Below are the code and all the weights of a small trained network. Each question names an input and a target symbol and asks about switching units off, where a switched-off unit gives its printed mean instead of its output.

import numpy as np


def w(rows, s, z=0):
    codes = np.array(rows[::2]) - 128.0
    scale = np.full(codes.shape[1], s)
    scale[-1] = z or s
    return codes * scale


def f(y):
    return y / 2 * (1 + np.tanh(0.7978845608 * (y + 0.044715 * y**3)))


def softmax(a):
    e = np.exp(a - a.max(-1, keepdims=True))
    return e / e.sum(-1, keepdims=True)


def log_softmax(a):
    a = a - a.max(-1, keepdims=True)
    return a - np.log(np.exp(a).sum(-1, keepdims=True))


def net(x, mask):
    ids = ['αδεζηθμξπφψω'.index(c) for c in x.split()]
    T = len(ids)
    res = E[ids] + P[:T]
    r = res
    for j in range(2):
        rows = slice(2 * j, 2 * j + 2)
        q, k, v = (r @ M[0][rows].T for M in (Q, K, V))
        z = softmax(np.where(np.tri(T) > 0, q @ k.T / 2**0.5, -1e9)) @ v
        o = O[0][rows]
        res = res + np.where(mask[j], z, o[:, -1]) @ o[:, :-1]
    y = f(res @ A[0][:, :-1].T + A[0][:, -1])
    res = res + np.where(mask[2:18], y, B[0][:, -1]) @ B[0][:, :-1]
    return log_softmax(res[-1] @ U[:, :-1].T + U[:, -1])


Q, K, V, O, A, B = {}, {}, {}, {}, {}, {}
E = w([
[134,102,160,152,34,113,135,143],'α',
[141,107,204,103,70,144,173,93],'δ',
[144,98,158,87,251,91,125,97],'ε',
[178,139,148,63,195,149,148,91],'ζ',
[180,138,125,131,42,110,127,166],'η',
[125,84,165,122,72,132,155,43],'θ',
[151,119,183,102,169,118,158,154],'μ',
[171,143,89,145,203,86,59,211],'ξ',
[145,127,170,159,108,100,128,193],'π',
[151,111,144,104,87,159,147,79],'φ',
[111,87,187,141,136,106,137,129],'ψ',
[129,109,99,183,74,83,74,156],'ω',
],0.016)
P = w([
[124,115,174,137,131,192,75,125],'0',
[197,77,154,116,108,143,3,120],'1',
[69,198,153,152,154,217,110,115],'2',
[102,74,167,36,62,95,63,107],'3',
[181,114,112,218,152,163,128,122],'4',
[51,147,161,62,106,82,160,136],'5',
[156,40,54,142,141,138,160,196],'6',
[114,134,154,50,91,60,160,173],'7',
],0.014)
Q[0] = w([
[208,99,149,218,153,183,131,112],'H1',
[214,1,146,56,97,57,117,157],'H1',
[55,233,91,237,163,235,145,96],'H2',
[229,30,86,219,146,160,130,76],'H2',
],0.01)
K[0] = w([
[60,146,187,42,93,92,64,132],'H1',
[30,134,31,102,134,90,254,154],'H1',
[218,111,208,120,110,146,7,107],'H2',
[31,192,169,53,106,62,76,127],'H2',
],0.0096)
V[0] = w([
[133,96,17,115,125,176,100,3],'H1',
[49,55,145,143,212,92,132,71],'H1',
[170,186,76,101,215,136,119,147],'H2',
[46,111,77,219,119,72,80,169],'H2',
],0.011)
O[0] = w([
[153,79,83,94,123,172,119,181,40],'H1',
[134,230,74,96,99,204,86,179,63],'H1',
[246,127,73,187,77,136,106,114,2],'H2',
[59,86,74,156,156,117,38,97,85],'H2',
],0.013,0.0061)
A[0] = w([
[188,111,137,112,101,149,140,214,113],'N1',
[90,84,136,105,120,82,114,75,229],'N2',
[168,138,1,205,131,84,80,103,220],'N3',
[197,200,141,78,133,72,166,145,178],'N4',
[145,85,142,83,139,136,125,122,217],'N5',
[124,144,148,143,161,132,118,42,157],'N6',
[209,144,178,95,100,95,136,142,169],'N7',
[192,111,113,130,118,190,154,108,189],'N8',
[119,188,172,70,136,193,88,172,96],'N9',
[118,65,167,128,53,135,184,163,161],'N10',
[80,44,40,84,160,174,62,99,109],'N11',
[71,71,188,138,146,46,174,82,77],'N12',
[146,91,122,156,236,100,136,124,254],'N13',
[95,189,142,101,113,55,49,147,116],'N14',
[119,81,156,71,158,174,150,168,228],'N15',
[64,178,128,39,124,151,111,154,149],'N16',
],0.0087,0.0061)
B[0] = w([
[162,163,98,177,162,115,59,63,161],'N1',
[86,201,154,180,96,170,179,218,214],'N2',
[135,100,186,70,43,200,155,178,154],'N3',
[57,137,170,135,123,238,191,176,175],'N4',
[119,92,164,201,174,146,36,179,167],'N5',
[132,109,161,239,82,60,58,136,163],'N6',
[97,130,156,136,178,201,185,134,179],'N7',
[93,209,73,200,102,94,60,194,149],'N8',
[163,95,95,97,39,25,135,93,163],'N9',
[184,108,137,114,231,146,101,206,193],'N10',
[46,163,78,150,86,151,209,126,147],'N11',
[187,173,77,121,149,86,151,213,251],'N12',
[140,92,166,148,22,145,143,152,182],'N13',
[83,158,147,160,176,137,165,55,159],'N14',
[119,92,128,181,138,135,3,147,194],'N15',
[160,147,124,76,2,72,36,146,176],'N16',
],0.0057,0.022)
U = w([
[63,189,195,133,90,170,76,169,217],'α',
[64,146,144,32,85,172,175,192,179],'δ',
[118,193,56,54,88,134,163,183,103],'ε',
[109,150,73,143,180,225,127,141,57],'ζ',
[145,47,127,130,164,92,174,129,103],'η',
[101,94,85,8,100,127,77,176,1],'θ',
[61,159,218,80,117,202,213,47,99],'μ',
[129,66,113,147,55,156,132,83,133],'ξ',
[101,241,143,188,159,75,112,47,50],'π',
[72,33,77,67,235,218,92,148,208],'φ',
[68,212,163,30,92,91,109,53,101],'ψ',
[2,106,56,147,141,195,111,135,64],'ω',
],0.0049,0.005)

Each question gives the input, a string of symbols that net reads in full, and the target symbol t.
The units are the heads (2 rows each of Q, K, V and O) and the neurons (one row each of A and B). Each row of codes is followed by its name. A weight is (code - 128) times the scale printed after its matrix; where a second scale follows, it is the last column's (O, A, B and U).
mask holds one flag per unit, heads first, then neurons. A switched-off unit (its flag False) gives its mean, the last column of its rows in O or B, instead of its output. The means were averaged over made-up inputs and are rounded, as every weight is.
A unit's drop is (log p(t) with every unit on - log p(t) with that unit switched off) / (log p(t) with every unit on - log p(t) with every unit switched off).
The circuit of an input: a set's keep is (log p(t) with only the set's units on - log p(t) with every unit switched off) / (log p(t) with every unit on - log p(t) with every unit switched off). Starting from the 12 units with the biggest drops (on a tie, the unit counted first), units are removed one at a time, each time the one whose removal leaves the highest keep (on an exact tie, the one counted first), for as long as the keep stays at least 0.8.
units of the circuit, in order: the units of the circuit, biggest drop first
unit that matters most: the unit with the biggest drop
top k neurons: the k neurons with the biggest drops, biggest first
heads that matter: for each layer, one digit per head in row order, 1 if its drop is at least 0.15 and else 0, layers parted by /
input θ μ μ ξ ξ η, target ξ: unit that matters most : H2
input η ξ ε δ η η π ψ, target π: heads that matter : 11
input ε α ζ θ ω μ π, target μ: heads that matter : 11
input ζ θ μ, target θ: units of the circuit, in order : H1, N9, N16, N2
input ζ ψ α ω μ φ η, target φ: heads that matter : 00
input ψ η η μ π ζ θ ξ, target θ: units of the circuit, in order : H1, N16, N2
input η μ η φ α ζ ε θ, target ε: units of the circuit, in order : H1, H2
input ψ η ω α π μ ω ψ, target ω: heads that matter : 01
input ω α ε ω α, target ω: units of the circuit, in order : H2, N11
input η η η θ ε η π η, target π: units of the circuit, in order : H2, H1, N14
input ξ ψ μ φ, target μ: heads that matter : 11
input θ π π φ θ, target φ: heads that matter : 10
input η ε ζ, target ε: heads that matter : 11
input δ δ π, target δ: heads that matter : 01
input θ ξ ε ω μ π φ δ, target φ: unit that matters most : H1
input ε μ η ψ ζ ζ φ, target ζ: heads that matter : 01
input ω φ φ μ α π φ, target π: heads that matter : 10
input α φ ω δ ψ, target δ: heads that matter : 01
input ω μ φ μ π, target μ: heads that matter : 11
input ε η μ ξ π μ ξ φ, target ξ: units of the circuit, in order : H2
input ζ μ ζ ξ, target ζ: top 3 neurons : N1, N7, N16
input φ ω π φ μ, target φ: top 2 neurons : N2, N15
input φ θ θ α, target θ: top 2 neurons : N16, N9
